Each row has a class, written after it.
[ -39  293 -184  110 -233 -212   45  201  -88   96 -311 -269 -128  164
 -167 -118   -1 -196   76 -295 -186   72  -57 -121  -66  -64  137 -108
  -24   69  178   18   -2]
S
[ 130  -12  -55  393  -26  140 -173  -87   62  -29 -161   62   51 -264
  437  -49  165  132   70  393  209  -53  -58 -139  113   49  265 -286
  156   68   16   36 -141]
X
[-174   59 -231 -235  249  103  -64 -343  -30  110  492  176  440 -182
  229 -158   -2   32 -504 -656   28 -398 -101  278 -426 -377  117  179
 -444  129  180  -37   17]
X
[ 167  445   66  485 -300  244 -544 -167  -27 -126 -349 -108 -128 -556
  443  369  348  243  173  329 -608  325 -228 -234  409 -332  162  153
   58 -384  358  237 -543]
Y
[-247  178  151  215  -22  114    7  -13  -14 -160 -528 -140  239 -341
  400 -126  251 -162   85   79  -72  -46 -168   75  159  -41  480  -22
  151  -87   57  106  -77]
D
[ 362  180 -448  444 -188 -220 -141 -326  111 -123 -320 -264 -215   21
  464 -248   91   26 -223 -184  -42  214  -90 -292  -57 -162   89 -208
   92  148  114   12  -39]
U
[  -1  -44 -246  175  242  -42  -71 -456 -137 -303  -28  -99   -8  145
  674 -271  153  125 -528  192  272  -86  308  -26 -176  -86  193   24
 -162  191  178 -125  184]
X
[  15  110  312    8  157  110 -196  379   61 -330   33 -200  237 -525
  -52 -238   79  -40  134 -104  208   -1  -26  -45 -101  159   58 -164
  237   93  -38   87   53]
Y
[-340  -99  197 -287  247  -62  -43   15 -226  177  -49  331  141 -128
  -40   59  -32 -226 -421  -93 -112 -116  394   58  -27  210    9  -46
 -302 -312   63  -38 -117]
A
[  51 -286 -171  291  134   44  221 -349  126 -323 -239   44  149  111
  636 -370 -287  314  264  299  282  446 -242  -72  120  314   95 -225
  239  -66 -255   98  -46]
G
[  81  -75 -154   72   53  -75  -66  -24    5   44  131  105  -36   68
  105  -74  104  -38 -115   -8   65  -22   96  -63 -101   20  -10  -37
  -98   86  136 -114  127]
M
[  41 -174 -100  -16  -30 -140  -42  -57 -118  101  316   46 -162   18
 -228 -122  115   18 -157   -7   72 -127  212  -46 -168  111 -151   20
   18   80   59 -174  100]
R
[ 120  -90 -293  292   10  -55  209 -150  118   79  -38   57  -62  356
  235 -276  -69  106  -59  -33  161  125 -137 -148   97  -41  115 -165
 -102   94   25  -44  -75]
R
[ -47  168  149  -12  186  331 -149  161  214  147  -51  180  385 -323
  199 -373   63  296   27  254 -183 -154  -19  -25  409 -151  618   74
   58 -199  177  129 -443]
Y
[-513 -117  456  -41   35  302  221  149 -103  162 -219  263  507  -53
  391  140  -55  -66  -69  121  140   22   20  119   15  258  630 -339
 -343   11  -65   98   74]
D
[ -49  -26  -43  -23  192   -1  105  -36  -78   70  222  164  182  -59
   96 -316   79  179 -295    4  182 -287  298   24  -50   35  109 -122
 -207  204  113 -184   17]
U
[ 228   22  257  295  318 -163  -60 -218 -167 -341 -239 -191 -229  568
  237  -58   33  121 -543  -19  193  -19  -19 -219  206 -346 -223  131
 -369  127  205   -1 -385]
T
[-154  -86   91  -54  110  -57   21   30 -289  111   -8    0   37  -26
   28  -13  167 -164 -191  172   81 -214  170   69   74  156   48  -29
 -126  -22  -84 -118   89]
D
[ 412   90 -326  423 -338   50 -193   54  207  -91  530  -17 -236  -47
  301 -191  211  402  -10  178  115  202 -143  -86 -324 -335 -468 -117
   87   26  -58  -90 -106]
G
[ -27  -11  -80  138 -136 -124   -9  -21  -92   48 -169   -5  -13  -59
   83   48   22 -157  -49 -188  -35   46 -118    7 -174  -72  128  -54
  -83   64   11  -98   31]
T
[ 106   48 -232   98    9 -166    9 -105   87  104  -52  -68 -187  185
    5  -88  -89   45  -11  -29   20  145   -3 -162  140 -100   47  -33
 -128   26   74  -55    1]
S
[ 266  -80   88  382 -153  -33   48 -229 -422 -449 -622 -408 -164  719
  406  624 -148    1  180  364 -217  294 -188   21 -263   79 -265  461
  172  251  -19  175  166]
J
[ 131  -44   -5  100   45  -92   12  107  -67  -31   55  -59 -130   75
  126 -131  126   74 -153   11  221  -76  135 -153  -77   21  -49 -107
  -84  221   61  -97   60]
R
[ 250   -7 -218   54 -176 -462   36  -48 -146   55  -17  -91 -371  446
  -22  201 -192  -43  -84    1  290   33  137   60 -598 -390 -174   -6
 -103  191   40 -223  201]
T
[  65    8  -28   20  115  118 -249   44   -8  132   46  293   -3 -598
 -143  -45  273 -295 -197 -218 -253   11 -208 -101  252   63  113   45
   39 -420  161  199 -381]
W
[-306 -247   48  213 -333 -194  404  -77   68  128 -614  255  -14   62
  176  -78 -184   91  192  150  -18  426   80  -26  416  200  584 -389
 -389 -319 -150 -187 -269]
Y
[ 201  -40  176   10 -370 -158   -2   59  117   95  245  -30  -95   22
 -439  317 -299  201  486   67 -233  240 -261  122 -357   63 -401  159
  340 -136 -170  168  -92]
S
[-389 -257   85   34  297   91  -44 -754 -198 -147 -207   77  142 -496
  261 -185  233  -42 -309  374  145 -213  344   28  342  289  539  159
  121 -282  264   97   -6]
W
[ 178 -163  316  -18  245  -37  165  198  254 -130  -23   79 -251 -102
   18 -159 -140  222  -91  357  473   80  176  -32  333 -148   42 -195
 -144 -146 -339   37 -512]
G
[  11 -315  -37  224   57  -95   70 -436   86  -93  -28  108  -83    1
  161 -111 -110   49  -88   86  188  272  -83  -96   88  229  -78  -41
   47 -281 -128   53   -7]
A
[ -79  -62 -132  -31  131 -110   70  -30  -66  169   59  122 -247   88
  -70 -160   82    5 -307  -89  214  -77  209 -146  114    9  127 -117
 -291  -74   63 -134  -98]
R
[  25 -109 -127   25   36  -61   -7  -24   11  122  -31    6 -173    4
   71  -34  -85  -50  -53    0   80   -5  -92 -147  177   17    8 -133
  -30   -5 -119  -63 -123]
K
[ 198   63  -23   56   44  -94 -194 -132  103 -266  175  -95 -201 -103
    5   52  127  152   81   77  -14   41   13  -70  -63  108 -510  -61
  271  159  -20    8  -15]
M
[-128  -36  -80  115  -34 -131  142   76  -29  199  -52  -40  -80  319
  -22 -183  -53   70 -171    4  161 -111   48  -90   28    8  169  -23
 -301   91   12 -148  -16]
G
[ 485  258 -347  118  145   15 -180   49  -32 -170  -71  -72 -186  276
  142 -164  116  165  -27  -86 -213  -94 -132 -198  217 -153 -235   70
  151  123   27 -142 -114]
S
[  17  -87 -112  104   38 -104  108 -365  -92  -69  -31   75  -56  -52
   44 -172  -73   94 -138  -20   85  -15   -9    4    7  -46  130    3
  -35  -59   58   -4 -153]
R
[  93 -111  -56  126  237   90 -145 -131  121   23   63    0 -255 -141
  308 -360  301  163 -284  -72   46  -65   84 -478  752  -55   64 -165
 -251  -42  205    1 -427]
D
[ 383  439 -442  449 -225   58 -210  -77 -102 -325 -282 -216 -485  288
  535  120  242  153  -56  -45 -357  448 -279 -277    3 -376   22  113
   96 -167  345   16 -226]
J
[-122  183   65  -20  -28   39  -32    0  179   24 -340  144  181 -287
   23 -108  -13  115  314  148 -238  114   12  -45  160  218  330  -94
  233 -161   97  206  -94]
K
[ 148  381 -164  229 -182 -136 -196  -56  142 -218 -363 -172 -354 -550
   76  -98  306   53  -36  -76 -190  174   48 -322  271  -21  395 -140
   76  -66  395  140 -261]
T
[ 104  -96   15   12  152 -103 -157 -335  105  -98   18   33 -228 -297
   73  -87  124  150 -414  185  110  -95  250 -139  184  -99    2  153
    9  -70  204   62 -288]
T
[-177  426  116  355 -269 -148  140  443  204  114 -305 -150  -81  350
 -395 -270 -105  176  179   54  -82   31 -272  -14   97 -379  456  198
 -340  -83   40 -182 -191]
D
[ 175 -352 -100   97  207  -40  126  -23    9   14  360   67  187  231
  162 -383    4  142 -173  113  477 -191  241  -13 -170  105 -159 -183
 -137  435  -47 -138  220]
A
[  43 -134  -19   70   44   37  -19   31  -29   47  141   93  -54 -104
  166 -191  210   57 -142   33   97  -77   57  -57   99    6  -14 -129
 -118   34  -64  -83 -104]
S
[  89 -357 -316  -27  174   92   35 -582   44  -38  411  495   16  -64
  374 -289  142  191 -247 -100  128   76  181   -1  -44   69 -198 -189
   55 -161  -53 -197  124]
X
[ -64  -93 -134   26   75 -169   30 -227 -165  137 -120   82 -111   47
  -19 -140  -17  -37 -114   11   10  -46  119 -111  135  130   79  -81
  -69  -73   16  -97  -40]
R
[   7  -88 -375  189  -91  -20   50 -163 -166   38   -7  -28 -166  -50
   87 -112  119 -129  -78  -92   12  130  -54 -118    9  107   40 -110
    3   71   91  -35   52]
U
[   1 -578 -157  270 -126  -83  416 -527 -246 -111 -364   36  282  899
  176  360 -227 -283  379  228  -17  293  107  266 -187  198 -295  109
  -61  350  -14   15  507]
M
[ 243  -59 -296    6  104 -127   75 -137  -47  -10  259    7 -107   42
  163 -399  117  235 -348   47  400 -233  308  -59 -173  -56  -30 -247
  -25  342   82  -89   -9]
G
[ 189 -147  -73  124   75  -10  -91 -433    4 -246 -114   18  224 -372
  156   -4 -213  115  151  109 -169  170   -6  -74   45  336  -99   93
  360  -83   62  198  -23]
T
[ 293 -238 -285   26  102 -118  -29  -73  -79  -86  411  -36 -203   16
  186 -305   99  117 -336  -21  350 -138  118  -78 -161 -109 -290 -107
  -46  325  -62 -230   35]
G
[ 245  -36 -205   97  170  -23   19 -317  -15  -35    4  122  -37  -31
  134 -257   26  228 -232  171  121 -207  218 -103  109   71  181  -94
  105   78  152   62 -216]
W
[ -96  -39  228  251 -105  -92 -133  107  186   47 -159  110  -26 -650
   28 -160  103 -210   13 -141 -108  124 -294 -212  447  107  324 -367
 -141 -238  -97  -68 -341]
J
[ -87  -98 -152  165  -12 -177  131 -160  -18  -36 -127  -60 -160  265
  -25   -6  -76  -35   26    3   79  158   80  -60  -13   82  -13    7
 -128   43   34 -106  105]
T
[ 259  -34  -98   84   14   39  -77   -3 -216  167  385   82  165  105
   59  -53   86  188 -143    2  -76 -346  -46   88 -318  -99 -222  172
   25  283    2 -177   63]
X
[ 190  141 -169  -91  255  213  175 -158 -265   26  118  406  349  484
  516  -37  -79  381 -128   46  166 -361  207  249 -504 -345   30  -58
  -91  254  142  -32   53]
W
[ 151  -79 -178   -4   58  -21   51  -32  -83   95  282  109   33   74
   31 -244  119   81 -224   -3  341 -299  112  118 -305 -203  132  -21
  -52  199   21 -158  134]
W
[ -26   77 -102   49  -15  -38  -21  204 -110  171  108  -62   85    9
   35  -85   40 -100  -44  -37   52 -146  -27    4 -183   15   82 -103
  -87  220   -1  -90  141]
W
[ 193  -48 -161   43   16  -23   15  -21 -127  -31  150  -28 -186   64
  183  -68  142  110 -253  161  128 -159   75  -53 -106   30  -35  -42
  118  206   41  -75  -17]
K
[ 354   96 -522    8 -301 -116 -233  -78  112 -205  545 -278 -736  112
  177 -165  195  322 -263   46  247  156 -122  -78 -459 -321 -416  167
  274 -143 -210 -159  145]
W
[-135  134 -147  140 -276  -94  151  171   80  329 -216  -14 -232  149
 -160  -27  -72  -59  102 -116 -108  120  -77 -238  203   91  261 -212
  -59 -159   92  -21 -120]
G
[ 461  217  -24  234 -163  -46 -113   56  653 -197  487 -270 -478   25
 -277 -150 -135  531   49   69  111  193 -256 -208   75 -401 -191  223
  219 -119  -62  -15 -266]
K
[-135  241  129   81 -355  105  -46  557  136   89 -206 -251  126  -55
 -142  255  -76 -374  387 -174 -258  422 -428 -122  120  276  -34 -226
   55  -99 -194  145  284]
S
[-170   43  -16   60  -15   -6   18  -30  -50  146  -49  -74   12  140
   58 -138    3  -10 -115 -120  -14  -36    5  -73   17 -114  248   -8
 -246  114   25  -92   80]
T
[ 208 -143   30   66   -9  135 -147  -84  273  -29   68   96    3 -524
  201 -349   42  134   97  -96   68  126 -310 -261  306   94  277 -281
  353  -69 -119   47 -119]
A
[ -40   26 -132   98 -218 -141  121  155  106  133  -96  -63  -82  131
  -70  -86 -123  -28  133 -117   78  187  -70  -75  -90   48  151 -202
  -79   39  -62  -47  108]
Y
[ 282  -30 -173  113    5 -158   39   44  -79    0  207  -31 -166   68
   -2 -334   60  268 -163   -3   91 -136  126 -161  -79   45 -196  -87
   12  284   53 -139  -85]
A
[-168 -473  135  -24  173 -396  246 -378 -103  -81 -133  197  264  651
  -52  262 -393 -305  187 -258   20  106  -11  381 -838   85 -391  331
  -26  304  -67  -97  564]
S
[ -52  -77 -220  240 -165  -36  109 -172  125  106  -76  114 -192  156
   69  -97   15   51   19  -18  -64  235  -93 -146  168   64   89 -150
  -94  -88   17  -12  -91]
Y
[ -46   74 -221  148  -27  -62  191   15  -50  122  -85   35    7  177
  155 -256  -53  118 -106  -11   87  -79   65  -46  -39  -15  126 -183
 -123  155   -4 -153  -40]
U
[   2   80 -281  116 -216 -159   94  -27   71   38  -28  -67 -237  122
   88 -169  -24   61   -1  -77   54  141 -111  -99  -49  -47   67 -196
    9   46  -26 -137   40]
G
[  20 -113 -178  136  221  -80  -46 -414 -292 -108 -548  133  173 -283
  245 -146   99 -170 -100   67 -179    2   54  -49  473  263  309  -81
   31 -364  228  174 -485]
K
[-121   54  505   47  258    5  328  130   50   53  -50  -25  441  105
 -187 -520 -100  286 -442   33  476 -675  206   -1  101 -115  752    8
 -275  416  359  -22 -165]
K
[-204 -101   -3   95  177  -83   88 -424   88 -486  -24  193   80  -36
  549  -31  -19 -188 -499  -94  348  248    6  281 -523 -161  -61  -79
 -313  -97  -79  101  150]
J
[-151  314  223 -459  161  139  -35  536  130  471  145  429  456  -53
 -123  -71  -78  177  -27  -46 -141 -439  379  259  -82 -435  355 -134
 -399   79   -7 -211 -199]
T
[  64  189  -70   36   59  118 -287   54  -29  -46 -310  -60  137 -283
  338   27  143 -182   15  -93 -136   50 -122  -11   63 -242  367   15
   27 -184   67   61  -87]
K
[ 204 -171 -222 -164 -173 -122    8  125  117  558   85  343 -136 -149
 -239  257    7 -176  287  128 -254  155  147  -45  250  201 -185 -255
  241 -271 -117  -70  -73]
Y
[ 391 -238 -326   71  102  -64   19  -45 -159   43  367    7   27  115
  165 -284   18  190  -39   81  150 -154   66  -36 -160   51 -236 -101
  169  444  -42 -233   99]
A
[ 173  -67 -266  398 -277  -60  -13   56  129 -337 -187 -201   73  -13
  347  -97   70  -85  222  -39  125  379 -188   19 -425  128  -32 -254
  138  411 -172  -30  339]
X
[   0  -52 -394  172   -6  -25    2 -195   -8  -25  -16   57   10 -155
  449 -241   63  -31 -134  -33    9  -44  -23  -96  -23   82  116 -124
  124  -20   45 -165   93]
D
[  42 -240  -50  -32  225  -23   88 -196 -131  132  136  207  233  149
  165 -215   12  105 -281   46  244 -286  268   71  -74   45   49 -125
 -170  207   -1 -133   18]
G
